[ 234  161  155  218  169  169  393 -228   49 -332    4   89   66 -312
 -388  211   81  -26  -11  445 -192 -254 -425   84  -45   15   70 -123
 -261  419  198   21  159] -> 7
[  -6  508   52   -9  -88  366  -27 -445  205  -81  233  391   68  142
   42  569  -43 -121 -102  165 -263 -149   17   67  112  324  475   23
 -105  196  529   43 -322] -> 3
[ 246   56 -322 -202  -34  -96 -293  -99   46  139 -119   37   29   35
  103  272  143  119 -101   84 -142   50  172  192   45  270  201   27
  -69   68 -104 -116   25] -> 3
[ 130  -79   80 -319  409  379  163 -691  211   -2  -76  327 -204 -152
 -599  223  171  288   74  224  106 -133 -231  619  -58  346  -92   40
  346  -72   95  264  -53] -> 8
[  27 -115 -216 -197  -81 -112   19  195   -9   63   44 -197  124  284
  292  -62  -73  252 -163  -54 -129  128  229 -232  -80  -95  317  167
  218    2   67  172 -232] -> 4
[ 184 -160 -120  -60 -245  143   -8  167   31 -307  235 -281  -13   18
  -54 -177  160  216  276  245  169  356 -163  343  -27   96   76 -131
   85  174  -39  209   78] -> 4
[ 116 -141  -80   84   81  -69   61 -121  102  -64   41   84  -85   16
  -52  359 -151  262   69   29 -258 -338    5  142  -68  208  136  -50
   85  -56  220   79   86] -> 5
[ 153   71 -218  -53  206  -28 -175  -65   54   82  178  -49  126  378
  233  -51   10  278 -221  215 -148 -144   11  171  -84   -5  338  135
  268 -108  -82  -79 -113] -> 3
[ 173  -36  -90  199  310  -65  117  128  119  162  275  -74    0 -120
   93  159   82  -48   50  204  146 -129 -249  224 -201 -275 -336 -127
  207 -143  -49    4  329] -> 8
[ -63 -102  209    2  458 -160  -12  106   32  358  167   97  325 -181
    9 -155  -65 -408  -15 -255  229 -179  -65 -348 -125  208 -222  116
  243 -160   72 -158  385] -> 7
[  92 -270   31  360 -165 -310  -38   22  -88   58 -291 -160 -134 -158
  154 -167  -84  163  111 -213   95    2 -162 -300  185  -32   45 -176
 -343  -85 -162  349  140] -> 5
[ 275  -78  230  228  424  -13  273 -295  201   90 -126  -50   50 -462
  100 -391   46 -328 -178  -20  321 -189 -228 -273 -327 -190   85  -54
 -158 -234  -47 -525  125] -> 9
[  32  196  101 -213  262  384  167 -339  -42  309   24  345  339    6
 -147 -105  278 -178  -40    3  108  -61  -39  -69   28 -193  305   54
  320  104 -172 -111   58] -> 3
[ 233  307 -162 -283  174  -78   33  -78  143   16  178   42  174  110
  261 -195  123  129 -157  268   75 -132 -143  -35  -60   74  676  101
  162  -45   47 -106 -173] -> 2
[-151 -142  298  106 -107  318   36 -372  138  282  185   27   30   -1
  -51  522   23 -253 -147 -248  206   74  179 -569  164  375 -143  -84
   18 -128  643  103  305] -> 6
[-376 -488   96  192 -197  136 -110  434  145  -36  333  -18  -76  199
 -262 -315   34  186  377  -72  281  353   26  141  -30  231 -708  -46
  177  102    3   70  277] -> 5
[ -75    6 -141  -82   40  143 -498  449  -65 -119  168 -229  132  266
 -709  104 -110  126  215  112 -184 -134  107  455 -255  543  101  176
  219 -141  -57   46 -291] -> 10
[ -58 -385  -30  128 -238 -207   70  248  -23   -2  -57  -63  -60   69
  273 -453 -132   40   75 -282   68  202  254 -362  -16 -176  179 -219
   48  -98 -141 -219   66] -> 6
[-157 -143  -70  -36 -464 -104 -116  405  -69 -192  112 -614 -204   51
  172  -14  -45  286  174 -102  117  782    1 -104  170  190 -816  -58
 -267  345  106  599  103] -> 1
[ -73  197  -98  261 -174 -205 -101  307 -378    3 -170 -299  -28   58
  201  -46 -150   81  104 -241 -386  -20  268  -22  160  208  148 -184
 -106  148  -22  265 -252] -> 7
[ 283  -15  323    9  513   42    2 -221  171   37  132  206  293 -228
 -179 -124 -179 -290   14 -168  248  -97 -329 -317 -256 -331  169  -87
  -17 -401 -129 -357  205] -> 8
[  17  -36   -3  161   23  229 -106 -329 -120  234  -36  469  101  284
  372  228   92  -26 -291  -57 -185 -155  166 -113  193  351    4  -45
   -1  212  241  -52  260] -> 8
[ 476  450 -250  323 -201 -190  262   43  -20 -167   33 -429  228 -116
  427 -138  175  137 -320  112 -149 -125  -25 -266  -68 -160  706 -146
 -330  291 -216  -38 -438] -> 9
[-164  353  381 -328  -92  381  -37 -445  166  -77  -17  371  155  -24
 -211 -140  276 -177   -7 -165  527  247 -352  -99  160   68    5  133
 -127  115    3 -138 -106] -> 11
[  11   16  174  394  100  216  435  -62   82 -134   11   35  -34 -348
 -112 -241   84 -233    1  373   97   21 -518  -15  -99 -335 -335 -169
 -290  292   81 -157  450] -> 11
[-219 -194 -137  -69  -99    8 -290  162 -191  204  -20  329   26  227
 -301  812 -281 -115  149 -149 -498  -14  525  109   53  461 -147  -75
  106  290  446   18  222] -> 6
[  -6   58  -43  110  -97  190  -39  151   62   99  -12  123   12  -33
 -173  400  127  -47  207   65  -81 -184    7  159   44  167 -182   -9
  -15  287   20  167   80] -> 3
[-111 -149  -48 -217 -142  -47 -264    5 -196 -104  -14 -230  161  295
 -183  -31 -532  237   53 -538 -491  -95  379 -381   29  104  453  161
  306 -117   23  251 -419] -> 10
[ 249  139   -1 -194  540   12  475 -132   39  208   18  192  275 -199
  -96  134  -98 -393 -127  102  193 -351 -225 -172 -360  119   26   43
  148  116  196  -31  201] -> 2
[ 214   87  -46  619   65  -50   28 -205 -282  135  -16 -150  -21   29
  205  -43  454   54 -325   39  201  -98   16  105  167 -180 -186 -358
 -176   22 -105 -404  124] -> 8
[ 108  193  -18   -7   -7 -186    7 -344  193 -113  185   31   27  230
  550 -343   55  360 -306   56   45   27  -81   95  150 -295  347   46
   -2 -148  -82 -154 -243] -> 1
[-194 -685  358 -277   12  413  384 -147  129   22 -116  392  -36 -151
 -367 -103   -7 -254  101 -160  231  254 -153  -43 -193 -335 -794   95
  291  103  106  -14  656] -> 8
[-224 -762  -41  145 -149 -243 -319  417 -229   34 -516  259  -21  200
  -42 -354 -299  210  291 -435 -571 -255  254  -21  -44 -459  275    4
  119 -286 -482 -355  227] -> 4
[ 340  248 -174  105   47 -111  -76 -396  118  -60 -103  319  -50 -131
  204 -156  346  177 -115   64  186 -265 -146  349   86  284  654 -166
  -90 -109 -223 -352 -253] -> 11
[  51  190 -262  178 -185  -53 -207  451   -7   -2  155 -336  -35   83
 -127  584   62   72  133  188 -131 -240  145   81  -37  632   36  -58
  -72  304  361   88  -52] -> 6
[ -48   25 -165  -97 -124  330 -173  268  244  264 -165 -161 -280 -116
 -369  533  128   39  126  359   83   67 -128  262  -66  454 -444  147
 -105  209  374  515  179] -> 0
[ 157  -16 -192  324  -47 -143   18  168  -19  127  235 -359   25  140
  230   -1  223  300 -191  207  -99  -44  171   32   74  207  118 -169
   88   68  125   -6   98] -> 2
[  18 -194  253 -168  -11  332  -21    8  206 -278  101  -11  152   45
 -426 -112  135   40  125  151  284  301 -245  139 -255 -125 -152   46
  -73  -12 -136 -349  184] -> 0
[ 208 -105   96  338  477  -82  122 -142  328    9  412  151  159 -199
 -212   53  -98 -155   65  -14  265 -255 -317  189 -410 -122 -232 -189
  227  -13   34 -519  295] -> 10
[ 192  -63 -160 -238  -30 -256 -115   26  -88   48 -173  115  120  -60
  281  142  -13 -103  -45  -35  -84   40  175 -153  -30  127  453   55
  -56   -8  -94  -17  -74] -> 6
[  41 -280  219  -80  234   25 -103 -329  166  114 -244  468  104  -73
  142  -11  -44 -132  -73 -214   41 -138  -37  -62 -164  -82  129  110
  -28 -283 -142 -437  187] -> 0
[ 254 -236 -262 -169  374 -434   69   35   -1 -305  221   98   53  -28
  217 -491 -435   81  -53 -196 -167 -181   50 -201 -325  219  427   38
  352 -152   60 -401 -232] -> 3
[ 258  342 -401  385 -210    3  -14   48  -74   23  318 -459   46  298
  295  -37  336  501 -435  520 -223   10  -35  376  287  192  137 -100
   16  283   90  440  -21] -> 7
[ -86 -222  -73  141 -139 -275   74  649 -362 -104  -72 -191   -2   -8
  -89  160 -430 -378  150 -123 -222   25  368 -273 -210 -152 -138  -41
 -153    3  182   68 -146] -> 5
[ 288  131 -195  124   78 -240   15  216 -562   22 -205 -372  212  218
  175 -121   87   80 -181  100 -222 -334   97 -180   78 -207  515  -55
   85   54 -417  161 -216] -> 7
[ 129 -178  -42 -146  160   85  180    2 -169  132 -102   52   28   69
  -21  206   53  -91 -117  199  -60  -55  -18   81 -185 -159   23   28
  224   25   64   87  213] -> 1
[ -97 -199   43  -62 -222   31 -323  532   79 -289  269 -161 -110   39
   -3  357 -379 -141  484   11 -295  155  153   89 -252 -120   97  -97
    6 -220  361 -227  138] -> 9
[ 206    5   51    2  584  -55  357 -253  -29 -126 -111  140  212 -187
   71 -108 -220 -364 -282  301  103 -160 -568 -246 -471 -293 -101  101
 -263  -49  -27 -255  267] -> 10
[  92  196  -39 -240  196  214  253   51  -28  115 -159 -188   55 -163
 -662   18  464 -191   54  574  596    4 -443  266 -178   64 -217  189
  -26  299 -208  370 -163] -> 8
[  79  269   -9 -369  127  -26  -31 -543  230   70 -133  498   80 -109
  397   -3  -61   27 -121 -310 -163 -287  -26 -348  105  262  752  191
  110  -44  136 -111 -297] -> 4
[-104  434  -37   53 -349 -114 -386  -15  196   81  -10 -153 -209   66
  152 -150  179  261  108 -352   60  -81  133  135  253  273  447  -66
   59 -173  -84  -58 -602] -> 2
[-101 -183  -27 -150  109  259   64   43   69  128  149  177  180  -55
 -359  230   99 -245    6  -50   85  -89   96   80 -296   19 -128  173
  351 -163   86 -125   14] -> 10
[  30  -37  -50  103  213  -96  101  252 -219  200  119  -67  144 -156
  -63    5  170 -338  -37   60  165   34   79   21 -154 -120 -154  -63
  196   10   13 -247  155] -> 11
[ 183  181 -323 -282  156 -321  133  151 -125  145 -241   -8   -9   14
  169 -118 -219   94   12  111 -229 -297    4  -34  -29   29  519   34
  209  117 -214  307 -139] -> 11
[ -74 -287  299 -172  185  275  167 -270  426 -200  -17  309  -72 -302
 -662  151 -428 -206  201   34  -19   70 -256   54 -294   95 -232   46
 -111 -122  278  -26  215] -> 11
[ 480  410   63  377  489  -92  128 -640  105  -90  242  217  208 -173
  184 -253  462  184 -246   76  502 -438 -533  248   38  232  406 -175
   18 -100 -274 -271 -193] -> 6
[-143   36 -130  129 -125   12  113  400 -163  240  397 -341   11 -190
 -442  899  247 -151  279  -47  188  251  274  291   -5  506 -704 -266
   92  303  676  239  295] -> 1
[ -20  185 -169 -305 -169   40 -212 -120   18  -27 -105  126   -5  394
  101 -307  103  483  -97  -94  -76  102  105  158  157   10  331   96
  155  155 -299   14 -384] -> 9
[ 223  279 -245   23  135 -199 -170 -371 -322  446 -385 -126  143   51
  588   94  295   52 -455  -54   86   33  215 -370  231   83  390  -19
 -290   -5 -124  -20 -139] -> 10
[ 400 -146 -178   -8  496 -371   99 -166 -330  -86 -115  192  291  282
  631 -786 -166  202 -386  143 -109   -8 -141 -358  -87 -300  581 -148
  -95 -101 -390 -464  224] -> 2
[  81 -319    6  -45  392  146  402   58 -101 -142   55  -43   81 -121
 -253 -185 -122 -116   14  319    1   41 -260  -24 -430 -163 -158   59
  151  228  214  -81  216] -> 1
[ 217   -2   68   13  217  -24 -612   18   80  -42  396 -132  283  268
   54  -35  -43  194   29 -261   59 -300  -26    9  -86  379  384   93
  344 -373  -74 -376   -4] -> 0
[  82   77  185  160  -78   84  368 -554   43 -195 -320  -25 -305 -120
  235 -281  -62  114 -256  145  -51  -51  -89 -214  252 -267  184 -146
 -339  -74    5   70 -141] -> 11
[ 184  112   -5  106   75 -113  334   52   90  -88   33 -243  128 -191
   36   67  -37    8   59  180   24 -162 -270 -173 -106  -81   82  -72
 -222  260  138   65  144] -> 2
[ 169 -212   -4   51  224 -100 -141   37  -40   36  -73  376  178 -155
 -158  -15  -69 -193  145 -236 -216 -562  176 -196 -174   70  706  -60
  177 -281  -65 -647   -8] -> 8
[ -26  335  191  307  -26 -125   32 -189 -225  423 -332   67  211 -248
  277 -282  362 -205 -141 -286  245   -5  -23 -607  419 -311  311 -153
 -353  132 -266 -115   18] -> 6
[ 252  208 -224  659   70 -230  199   11 -397  231 -349 -290  -50  -89
  476  -22  307    3 -461  228  -10 -188  -84  -55   98  -82  -62 -155
 -473  196 -104  192  -91] -> 1
[  30   -2   89   69   36  -69   33  -86   60  195 -150  113   69 -202
  188    9 -149 -263    5 -184   27 -133   22 -367   24 -145  288  -20
 -131 -135  120  -47   74] -> 6
[-129 -179 -165 -392  -11  195  326  652   87 -221 -146  -78   13 -304
 -467  427 -254 -370  239  486 -211  226 -314   36 -619 -486 -398  357
 -253  237  356  209  128] -> 1
[ 266 -204 -346   59  -52 -286 -171 -120 -243 -205 -122    3   98  671
  431 -682 -146  721 -278   91 -583 -231  173   90  149 -226  839  -13
  275  135 -641 -147 -252] -> 3
[-153 -327  291 -212    6  561 -165 -484  115  -84 -151  251 -157  153
 -231  101 -199   99  -75 -147  -65  348 -129 -225   59   45 -485  108
 -103 -105  146  211  203] -> 1
[-397 -541   33 -437 -262  183  142  359  263 -233  -73  -31 -383   88
 -367  131 -419  142  446  181 -129  436   75  -39 -172 -146 -514   57
   27  -13  177  288  218] -> 0
[ 176 -249 -224  -38  242 -440 -114  232 -228   29 -199  -84  158  109
  221 -113 -225   31  -33  -13 -364 -357  162  115 -312 -304  441  130
  180 -120 -285 -343  -58] -> 9
[ 127 -135  -18  157   45   34   54 -250  244    6    7  297  -73 -253
 -176  312   54 -118   94  -72  -43 -548  -33  524 -227  223  239    5
  205 -117  231 -266  -34] -> 9
[  37   11  -53  -42 -216  -75 -208 -204  245  112   52  160 -151  232
  418  -64  163  268 -156 -100  178  310  165  189  176  -35   27 -129
   -2 -170  -90 -114  -71] -> 8
[ 108  254  -68  -16  393   71  132  -37  409   75  498  216  268 -332
  -16  254  -57 -203   54 -106  161 -151 -349  -24 -416  160   61   70
  137 -110  428 -219   27] -> 1
[  24  -81    8 -122 -388  357 -209  -55  -27 -118 -422 -248  -75   64
 -178 -165 -102   23   92  156 -105 -100   39 -255  199  278  324  138
 -373   47  -92  348  -60] -> 10
[  78   12   -7    1  569  120  319  122  -73  -30  177 -150  157  -78
 -702 -128 -145  -39   52  533   35  -46 -482  -87 -309 -368 -124   27
  118  262  133   92  151] -> 8
